[[145 146 122 103 150 149 150 127 109]
 [106 104 108 141 129 146 109 125 120]
 [108 103 103 127 111 137 114 143 126]
 [122 137 140 139 136 130 148 114 126]
 [152 109 104 112 127 124 113 147 125]
 [107 127 106 147 150 117 109 113 132]
 [154 146 105 123 144 153 102 111 144]
 [121 125 128 108 123 131 120 124 153]
 [149 114 113 111 110 132 115 116 108]]
Counting starts at 1.
Report the entry at row 3, column 1.
A: 108
Report the entry in the bottom-left corner.
A: 149
Report the entry in row 1 and column 1.
A: 145
Report the entry in row 2 and column 1.
A: 106
Report the entry in the bottom-right corner.
A: 108
Report the entry directly above the centre entry.
A: 136
Report the entry in the top-right corner.
A: 109
Report the entry just right of the largest entry.
A: 146
The entry just left of the smallest entry is 153
Report the entry directly above the largest entry.
A: 107
Report the entry in row 1 and column 2.
A: 146
Report the entry directly below the centre entry.
A: 150
Report the entry just left of 148.
A: 130
The entry directly below the smallest entry is 120
Report the entry just right of the centre entry.
A: 124
The bottom entry of the column that holds the smallest entry -> 115
Report the entry directly above 143.
A: 125
The entry just right of the smallest entry is 111
The entry just left of 128 is 125

Questions about the grid below.
1) Which number is the last entry of the smallest entry's row?
2) Which number is the 5th entry, reading row by row?
3) Which number is the 2nd entry on the diagonal from the top-right corner?
4) Which number is the bottom-right entry?
5) Which number is the minimum?
6) Which number is the first entry on the main diagonal?
7) Which number is the entry just left of 111?
8) Which number is the entry just left of the largest entry?
[[132 136 131 130 137 131 116 145 135 129 135 116 126 130 134 122]
 [133 139 132 124 140 121 132 135 147 126 128 119 121 128 128 126]
 [115 121 134 137 113 138 125 134 128 133 137 130 132 127 128 129]
 [127 111 125 132 117 136 121 117 102 129 128 139 133 121 124 126]
 [128 129 140 130 128 126 136 132 146 129 133 123 120 115 120 123]
 [118 138 125 125 126 121 142 127 144 128 123 129 131 143 134 141]
 [143 132 119 122 143 126 114 130 114 124 124 124 127 131 133 122]
 [128 124 137 136 126 138 115 142 128 132 140 121 126 119 127 118]]
1) 126
2) 137
3) 128
4) 118
5) 102
6) 132
7) 127
8) 135

[[124 108 140 124 115]
 [102 126 136 132 127]
 [135 105 141 141 105]]
Counting starts at 1.
The entry just right of the centre entry -> 132
The entry at row 2, column 1: 102
Read off the top-right entry.
A: 115
The entry in row 2 and column 3: 136
Read off the entry directly below 127.
A: 105
Read off the entry at row 3, column 1.
A: 135

[[116 132 133 141 127 130 128 130 121]
 [110 129 135 135 129 128 129 130 124]
 [156 136 120 138 121 130 123 124 117]
 [106 132 129 127 130 128 126 134 131]
 [118 130 131 131 127 127 126 129 125]
 [108 131 130 128 129 127 126 133 129]
 [157 107 134 124 133 133 146 118 138]
 [116 135 124 122 127 123 119 132 127]
 [101 128 127 115 133 125 126 136 139]
 [107 131 132 130 129 128 127 132 128]
 [113 133 127 128 128 127 123 133 128]
 [108 126 145 151 128 133 136 128 117]
 [131 146 116 132 120 124 111 131 116]
 [111 131 131 130 128 127 126 132 127]
 [128 134 135 153 124 134 130 127 113]
 [111 136 125 126 127 125 120 133 127]]
Rows and columns are numbered from 1.
The entry at row 1, column 1 -> 116
Which number is the entry in row 2 and column 1? 110
The entry in row 2 and column 2: 129
Which number is the entry directly above 153? 130
Which number is the entry at row 3, column 1? 156
The entry directly below the largest entry is 116
Which number is the entry in row 1 and column 3? 133
The entry directly above the largest entry -> 108
The entry in the bottom-left corner is 111
The entry in row 1 and column 2 is 132
The entry just right of 141: 127
Which number is the top-right entry? 121
The entry directly below 153 is 126
The bottom-right entry -> 127
Which number is the entry just right of the smallest entry? 128
The entry in row 2 and column 3: 135
Which number is the entry at row 3, column 2? 136
Which number is the entry directly below 139? 128
Which number is the smallest entry? 101

Read these off the row that follows.
1) Report the second entry from the right.
2) Report the third smallest entry.
3) Report the 2nd entry.
4) Report the 3rd entry from the right.
5) Report the 4th entry from the end.
6) Report the 5th-last entry.
7) Report the third entry from the left.
array([116, 128, 120, 121, 120, 146, 127, 129, 118, 121, 102, 122, 119,
       105])
1) 119
2) 116
3) 128
4) 122
5) 102
6) 121
7) 120

[[129 119 128 121]
 [117 119 116 122]
 [147 137 152 116]
 [117 122 127 127]
 [122 121 124 119]
 [116 124 123 121]
 [156 155 138 132]
 [122 132 119 116]
 [106 128 123 130]
 [116 122 125 121]
 [121 124 127 120]
 [131 109 109 131]
 [134 145 120 118]
 [120 123 124 121]
 [139 115 136 120]
 [124 127 124 119]]
Indices start at 1.
The entry at row 1, column 1? 129
The entry in row 2 and column 1? 117
The maximum: 156
The bottom entry of the column that holds the smallest entry? 124
The entry in row 3 and column 1? 147
The entry directly below 134 is 120
The entry at row 1, column 3? 128
The top-right entry -> 121
The entry directly below 130: 121
The entry just right of 156? 155
The entry directly above the largest entry? 116
The entry in row 1 and column 2? 119
The entry in the bottom-right corner? 119
The minimum -> 106
The entry just left of 136? 115
The entry directly below 106? 116
The entry just right of the smallest entry: 128

Read these off the grid that follows.
1) Which number is the third-last entry, reading row by row?
2) Which number is the entry directly above the smallest entry?
3) Which number is the largest entry?
4) Which number is the entry in the top-right corner?
5) Which number is the bottom entry of the column that holds the smallest entry?
6) Which number is the entry in the bottom-right corner?
7) Which number is the fifth entry in reading order?
[[129 128 130 134 127 127]
 [146 123 118 136 135 134]
 [144 125 118 139 134 134]
 [144 127 118 140 134 133]
 [116 122 154 134 131 147]]
1) 134
2) 144
3) 154
4) 127
5) 116
6) 147
7) 127

[[120 115 129 134  99 119]
 [123 102 132 122 109 130]]
The 3rd entry from the end, reading row by row: 122
The bottom-right entry is 130
Give the entry in the bottom-left corner.
A: 123
The entry directly above 132: 129
Give the entry directly above 123.
A: 120
